Below is a small trained network, with its code and all its weights. Each question gives an input and a target symbol and asks what happens when units are switched off, that is, made to give their printed mean instead of their output.

import numpy as np


def w(rows, s, z=0):
    codes = np.array(rows[::2]) - 128.0
    scale = np.full(codes.shape[1], s)
    scale[-1] = z or s
    return codes * scale


def norm(h):
    return h / np.sqrt((h * h).mean(-1, keepdims=True) + 1e-5)


def f(y):
    return np.maximum(y, 0)


def softmax(a):
    e = np.exp(a - a.max(-1, keepdims=True))
    return e / e.sum(-1, keepdims=True)


def log_softmax(a):
    a = a - a.max(-1, keepdims=True)
    return a - np.log(np.exp(a).sum(-1, keepdims=True))


def net(x, mask):
    ids = ['γδεζηλξπψω'.index(c) for c in x.split()]
    T = len(ids)
    res = E[ids] + P[:T]
    u = 0
    for l in range(2):
        r = norm(res)
        for j in range(3):
            rows = slice(2 * j, 2 * j + 2)
            q, k, v = (r @ M[l][rows].T for M in (Q, K, V))
            z = softmax(np.where(np.tri(T) > 0, q @ k.T / 2**0.5, -1e9)) @ v
            o = O[l][rows]
            res = res + np.where(mask[u + j], z, o[:, -1]) @ o[:, :-1]
        u += 3
        y = f(norm(res) @ A[l][:, :-1].T + A[l][:, -1])
        res = res + np.where(mask[u : u + 8], y, B[l][:, -1]) @ B[l][:, :-1]
        u += 8
    return log_softmax(norm(res)[-1] @ U[:, :-1].T + U[:, -1])


Q, K, V, O, A, B = {}, {}, {}, {}, {}, {}
E = w([
[122,133,80,67,68,5,126,76,162,94],'γ',
[45,1,187,195,212,67,76,143,96,71],'δ',
[119,209,66,120,92,33,99,112,140,35],'ε',
[170,183,18,166,88,67,79,141,93,56],'ζ',
[84,132,111,80,64,65,170,238,141,138],'η',
[119,167,69,128,164,186,206,165,51,35],'λ',
[154,80,105,154,44,125,242,129,52,90],'ξ',
[217,96,48,82,107,166,61,173,77,93],'π',
[101,104,111,134,32,247,111,111,146,59],'ψ',
[79,182,196,54,81,134,43,103,46,143],'ω',
],0.016)
P = w([
[204,240,58,125,89,142,222,91,173,153],'0',
[169,230,61,55,46,180,192,134,125,155],'1',
[149,208,55,73,56,195,167,146,115,178],'2',
[123,185,55,72,50,143,156,154,94,118],'3',
[118,157,79,78,54,126,151,158,92,105],'4',
[106,144,86,91,72,119,135,168,84,107],'5',
[106,128,99,105,86,116,122,181,88,91],'6',
[103,110,123,109,101,104,118,188,94,87],'7',
[107,96,129,134,105,95,98,190,91,81],'8',
[104,70,148,129,117,97,98,182,89,70],'9',
[95,54,156,138,135,96,81,183,95,63],'10',
[97,30,164,146,139,87,67,188,95,33],'11',
[80,11,176,157,148,68,51,186,94,24],'12',
],0.012)
Q[0] = w([
[118,139,184,192,158,37,93,115,126,126],'0.h1',
[74,130,113,135,119,50,122,184,75,58],'0.h1',
[133,151,201,240,203,116,92,19,214,215],'0.h2',
[167,145,90,115,126,10,97,164,78,77],'0.h2',
[55,91,119,56,46,87,113,156,55,27],'0.h3',
[109,92,80,18,61,203,41,142,91,107],'0.h3',
],0.012)
K[0] = w([
[67,113,60,116,183,53,114,119,131,135],'0.h1',
[97,27,149,147,110,159,93,205,40,84],'0.h1',
[223,242,36,92,74,94,192,144,148,143],'0.h2',
[73,17,157,219,169,114,91,192,90,111],'0.h2',
[103,10,173,179,204,112,35,135,111,105],'0.h3',
[81,57,215,158,184,103,73,124,106,129],'0.h3',
],0.011)
V[0] = w([
[204,45,139,108,115,62,93,135,177,180],'0.h1',
[65,133,135,72,75,133,169,208,150,178],'0.h1',
[217,68,108,89,176,142,189,223,38,180],'0.h2',
[110,114,128,142,127,208,104,137,212,98],'0.h2',
[43,163,213,108,151,118,80,103,60,166],'0.h3',
[167,138,167,19,55,195,9,110,49,129],'0.h3',
],0.011)
O[0] = w([
[149,130,44,120,106,138,205,86,193,144,81],'0.h1',
[76,72,162,159,142,85,93,168,229,98,163],'0.h1',
[115,87,47,156,152,45,202,156,90,249,125],'0.h2',
[157,99,180,130,190,195,126,152,118,106,102],'0.h2',
[239,155,184,131,48,60,95,102,113,232,179],'0.h3',
[247,90,146,9,108,133,156,223,169,164,255],'0.h3',
],0.012,0.017)
A[0] = w([
[76,91,139,99,188,62,123,185,142,110,62],'0.n1',
[122,125,126,173,93,66,125,121,145,176,165],'0.n2',
[140,194,77,149,88,120,88,133,118,126,147],'0.n3',
[115,124,76,92,225,152,220,154,249,96,133],'0.n4',
[125,92,74,186,140,96,196,136,146,97,126],'0.n5',
[141,54,103,158,145,119,141,184,67,168,94],'0.n6',
[162,27,149,150,112,182,125,158,137,65,109],'0.n7',
[117,94,168,155,141,79,88,92,80,145,4],'0.n8',
],0.013,0.0033)
B[0] = w([
[135,119,155,150,210,58,81,165,138,114,227],'0.n1',
[149,102,148,147,137,188,117,133,133,57,254],'0.n2',
[173,30,138,112,165,112,137,128,155,120,210],'0.n3',
[118,79,132,154,119,178,85,107,152,248,243],'0.n4',
[126,114,142,126,62,114,128,162,118,148,201],'0.n5',
[127,89,126,93,156,50,151,36,163,102,241],'0.n6',
[94,98,164,116,140,169,174,178,162,101,237],'0.n7',
[226,135,126,156,118,152,127,100,137,132,219],'0.n8',
],0.015,0.0065)
Q[1] = w([
[72,100,170,177,197,32,79,87,66,131],'1.h1',
[98,168,123,87,144,69,146,222,183,90],'1.h1',
[130,80,176,220,36,121,82,34,79,105],'1.h2',
[232,174,148,126,24,123,245,144,125,197],'1.h2',
[221,73,200,234,59,149,103,36,57,108],'1.h3',
[190,149,143,69,110,29,205,156,80,201],'1.h3',
],0.011)
K[1] = w([
[137,98,157,119,143,119,234,73,95,112],'1.h1',
[148,88,216,112,103,85,114,194,127,132],'1.h1',
[83,192,98,250,136,115,125,68,118,125],'1.h2',
[130,229,105,75,147,160,73,119,138,204],'1.h2',
[80,199,53,172,138,191,177,64,115,132],'1.h3',
[165,204,124,101,108,80,157,135,91,184],'1.h3',
],0.016)
V[1] = w([
[199,117,94,104,172,119,6,135,147,130],'1.h1',
[140,150,110,148,188,137,108,146,32,158],'1.h1',
[88,84,82,117,117,122,150,192,145,87],'1.h2',
[112,196,140,158,177,62,95,166,146,111],'1.h2',
[88,130,128,104,82,110,112,130,122,192],'1.h3',
[98,145,118,97,160,200,178,171,125,129],'1.h3',
],0.016)
O[1] = w([
[150,149,85,137,142,207,40,86,73,185,245],'1.h1',
[194,163,143,70,214,152,85,154,180,137,43],'1.h1',
[108,144,109,203,174,211,157,166,94,81,147],'1.h2',
[179,248,65,168,99,108,92,147,168,138,81],'1.h2',
[232,192,152,82,56,98,164,142,91,86,147],'1.h3',
[119,133,136,83,177,112,124,248,119,194,90],'1.h3',
],0.014,0.012)
A[1] = w([
[189,230,103,123,235,59,123,170,177,131,97],'1.n1',
[49,113,69,130,179,119,173,147,108,92,46],'1.n2',
[84,140,70,206,169,158,96,104,169,186,34],'1.n3',
[201,174,152,53,93,151,156,179,163,169,89],'1.n4',
[46,199,126,134,110,148,98,94,109,85,93],'1.n5',
[157,77,116,112,119,158,164,108,128,95,154],'1.n6',
[136,144,161,56,38,166,111,119,166,153,144],'1.n7',
[65,81,83,92,174,110,121,123,68,253,3],'1.n8',
],0.017,0.004)
B[1] = w([
[64,167,99,145,212,98,159,47,18,176,140],'1.n1',
[175,111,164,112,64,157,52,95,36,116,161],'1.n2',
[163,224,173,130,40,30,141,180,190,165,161],'1.n3',
[132,171,215,120,77,61,83,17,54,169,253],'1.n4',
[147,176,98,21,162,154,124,105,229,86,141],'1.n5',
[105,204,114,136,158,108,108,155,150,196,195],'1.n6',
[180,151,203,107,153,129,85,166,90,133,243],'1.n7',
[204,115,13,106,140,103,248,84,180,113,167],'1.n8',
],0.016,0.017)
U = w([
[22,43,89,138,74,222,36,21,129,223,51],'γ',
[186,139,192,142,156,147,222,171,143,50,24],'δ',
[100,169,113,64,149,151,112,103,205,36,240],'ε',
[222,160,35,156,91,254,78,165,74,79,3],'ζ',
[104,143,124,223,89,126,111,220,195,225,108],'η',
[61,176,106,143,219,121,128,122,63,168,151],'λ',
[82,39,93,166,76,90,120,138,28,69,66],'ξ',
[175,57,48,90,145,146,169,135,173,162,248],'π',
[112,60,176,159,220,239,82,186,160,155,234],'ψ',
[212,134,218,82,111,140,95,118,90,171,103],'ω',
],0.0062,0.0027)

Each question gives the input, a string of symbols that net reads in full, and the target symbol t.
The units are the heads (2 rows each of Q, K, V and O) and the neurons (one row each of A and B). Each row of codes is followed by its name. A weight is (code - 128) times the scale printed after its matrix; where a second scale follows, it is the last column's (O, A, B and U).
mask holds one flag per unit, layer by layer, with each layer's heads first. A switched-off unit (its flag False) gives its mean, the last column of its rows in O or B, instead of its output. The means were averaged over made-up inputs and are rounded, as every weight is.
A unit's drop is (log p(t) with every unit on - log p(t) with that unit switched off) / (log p(t) with every unit on - log p(t) with every unit switched off).
The circuit of an input: a set's keep is (log p(t) with only the set's units on - log p(t) with every unit switched off) / (log p(t) with every unit on - log p(t) with every unit switched off). Starting from the 12 units with the biggest drops (on a tie, the unit counted first), units are removed one at a time, each time the one whose removal leaves the highest keep (on an exact tie, the one counted first), for as long as the keep stays at least 0.8.
circuit, biggest first: the units of the circuit, biggest drop first
most important unit: the unit with the biggest drop
top k neurons: the k neurons with the biggest drops, biggest first
top k neurons in layer l: the k neurons of layer l with the biggest drops, biggest first
heads that matter: for each layer, one digit per head in row order, 1 if its drop is at least 0.15 and else 0, layers parted by /
input γ ζ ε π ε ω ψ ξ ω ε δ π, target ξ: circuit, biggest first => 0.h3; 1.h1; 1.n4
input ω δ ω ω ω ω, target γ: circuit, biggest first => 0.h3; 1.h3; 0.n3; 0.n2
input ξ ε λ ξ ψ ω ξ ψ ψ ε, target ψ: heads that matter => 010 / 000
input δ λ ζ, target ε: heads that matter => 001 / 000
input ε η ε η π δ ξ ε ω ψ ω, target η: top 4 neurons in layer 1 => 1.n3; 1.n4; 1.n7; 1.n2
input ψ ω γ ω ψ ω ω π δ, target π: most important unit => 0.h1
input ψ ω ω ω γ ε ω δ, target π: circuit, biggest first => 0.h1; 1.h3; 0.h3; 1.n8
input ε δ ψ ε ζ, target η: circuit, biggest first => 0.h3; 1.h3; 1.n3; 1.n4
input ψ ω ε ω γ ε ε δ ξ ε, target π: circuit, biggest first => 0.h3; 1.h3; 1.n8; 1.n4
input δ η ω ξ ξ ω ω ζ η, target ε: heads that matter => 001 / 000
input ε ω ξ λ γ η γ π, target π: circuit, biggest first => 0.h2; 1.n8
input ω λ δ π ω ψ, target γ: circuit, biggest first => 0.h3; 1.h3; 0.n2; 1.n7
input ψ γ π π ε, target π: heads that matter => 000 / 000
input η λ η π ε δ ζ ω η, target ζ: top neuron => 0.n3
input ξ δ ψ π ξ ζ λ ω ε π, target δ: top 2 neurons => 0.n3; 1.n4
input γ δ ψ ω, target ξ: heads that matter => 111 / 100
input ω ω ε δ ω ξ ω ω ξ δ δ, target γ: heads that matter => 101 / 001
input ε π λ ω γ ε π δ, target η: top 2 neurons => 0.n8; 1.n3
input ξ ω δ ξ ψ π ω ξ ω λ ω ω, target δ: heads that matter => 001 / 110
input ψ ε ε ξ π ζ η ζ π π π η, target π: circuit, biggest first => 0.h3; 1.n8; 0.n4; 0.h2
input ξ π π δ ξ ζ ε, target δ: top neuron => 0.n3
input η ξ ε ξ, target ξ: heads that matter => 011 / 000
input ζ ω ψ ψ η λ ω ψ δ, target ψ: top 4 neurons => 0.n8; 0.n2; 1.n4; 0.n4
input ω δ λ γ ξ π η π γ ω ε ω ω, target γ: top 2 neurons in layer 1 => 1.n7; 1.n4
input π ε ξ ζ, target ξ: top 2 neurons in layer 0 => 0.n5; 0.n6
input λ ξ π ω ψ γ ω δ λ, target λ: heads that matter => 101 / 100
